[[-29  27  25 -29  13  27 -14  20 -26  24 -21 -27  25 -23]
 [ -4  -2   1  -3   4  -1   8  -8  -4   1  -2  -5  -2  -2]
 [ 29 -16 -35  25 -40 -24 -32  -3  27 -33  15  27 -25  21]
 [-11  16   6  -9  -1  13 -11 -12  -4   6   0  -6   0  -4]]
->
[[-23  -2  21  -4]
 [ 25  -2 -25   0]
 [-27  -5  27  -6]
 [-21  -2  15   0]
 [ 24   1 -33   6]
 [-26  -4  27  -4]
 [ 20  -8  -3 -12]
 [-14   8 -32 -11]
 [ 27  -1 -24  13]
 [ 13   4 -40  -1]
 [-29  -3  25  -9]
 [ 25   1 -35   6]
 [ 27  -2 -16  16]
 [-29  -4  29 -11]]

[[  9 -28 -19  50  12  20]
 [ 12 -14 -14 -12  19   0]
 [  7 -12  -9   0  23 -14]
 [  7 -21 -21  42  10  22]
 [ -8  13   9 -25  -8 -15]
 [ -7  25  14 -42 -13 -18]
 [  8  -3 -12 -10   8  17]
 [ -2  -6   1  39  -6  12]
 [ 19 -33 -31  40  22  24]
 [ 25  -8 -32   3  28  36]
 [ -8 -22  -6  38  -4   6]]
->
[[ 20   0 -14  22 -15 -18  17  12  24  36   6]
 [ 12  19  23  10  -8 -13   8  -6  22  28  -4]
 [ 50 -12   0  42 -25 -42 -10  39  40   3  38]
 [-19 -14  -9 -21   9  14 -12   1 -31 -32  -6]
 [-28 -14 -12 -21  13  25  -3  -6 -33  -8 -22]
 [  9  12   7   7  -8  -7   8  -2  19  25  -8]]

[[ 10  -4  12  -2   4 -22 -13   6   6]
 [-16 -24  -5 -15  18 -13   3   0  -5]
 [ 25   0  18   0 -22   2  12  21 -11]
 [  5  11  -1 -12  -5   2   0  12   3]
 [-27  -4 -23  20   8  12 -14  10   4]
 [ 18   9   6 -43  -9  -6  -5  -7  -8]
 [ 18  37  12  16 -15  -3 -13   1   5]]
->
[[  6  -5 -11   3   4  -8   5]
 [  6   0  21  12  10  -7   1]
 [-13   3  12   0 -14  -5 -13]
 [-22 -13   2   2  12  -6  -3]
 [  4  18 -22  -5   8  -9 -15]
 [ -2 -15   0 -12  20 -43  16]
 [ 12  -5  18  -1 -23   6  12]
 [ -4 -24   0  11  -4   9  37]
 [ 10 -16  25   5 -27  18  18]]

[[  0  -1   0   0  -1   0   0   0   0   0   2   1]
 [ -1  -1  -2  -4  39 -32  -2  -4  -9   0 -26  -7]
 [ -6  -1 -15  -3  14   1  -1 -22  -1  -1   1 -14]]
->
[[  1  -7 -14]
 [  2 -26   1]
 [  0   0  -1]
 [  0  -9  -1]
 [  0  -4 -22]
 [  0  -2  -1]
 [  0 -32   1]
 [ -1  39  14]
 [  0  -4  -3]
 [  0  -2 -15]
 [ -1  -1  -1]
 [  0  -1  -6]]

[[-43 -35 -15 -20  16  35 -28  -4 -46]
 [-13  -9   0 -15  17  15 -27 -11 -24]
 [ 24  -8  -8  26 -23 -30 -19  22  12]
 [ 18  25  13   7  -6 -16  18   1  23]
 [ 19   3  -6  39 -36 -32  16  36  32]
 [ 12   9   6   4  -1  -3 -10   5   4]
 [ -7  -8  -5  -5   0   3   1  -2  -2]]
->
[[-46 -24  12  23  32   4  -2]
 [ -4 -11  22   1  36   5  -2]
 [-28 -27 -19  18  16 -10   1]
 [ 35  15 -30 -16 -32  -3   3]
 [ 16  17 -23  -6 -36  -1   0]
 [-20 -15  26   7  39   4  -5]
 [-15   0  -8  13  -6   6  -5]
 [-35  -9  -8  25   3   9  -8]
 [-43 -13  24  18  19  12  -7]]

[[  6  -1 -14   4  26]
 [-13 -13  24 -43   5]
 [ -9 -16   1 -30 -14]
 [ 29   0  -2   5  -5]
 [-12 -16  22 -45 -10]
 [ 25  -3  -2   5 -16]
 [ -7  -7  21 -14   3]
 [ -2   4  -8   0  11]]
->
[[ 26   5 -14  -5 -10 -16   3  11]
 [  4 -43 -30   5 -45   5 -14   0]
 [-14  24   1  -2  22  -2  21  -8]
 [ -1 -13 -16   0 -16  -3  -7   4]
 [  6 -13  -9  29 -12  25  -7  -2]]

[[ -3 -23 -21  13]
 [ 12  -6   1   8]
 [-22 -40 -29  -6]
 [  3  29  20  -7]
 [  6  34  46  22]
 [  1 -23 -34  -3]
 [  0 -23 -25   6]
 [ 13 -36 -43   7]]
->
[[ 13   8  -6  -7  22  -3   6   7]
 [-21   1 -29  20  46 -34 -25 -43]
 [-23  -6 -40  29  34 -23 -23 -36]
 [ -3  12 -22   3   6   1   0  13]]
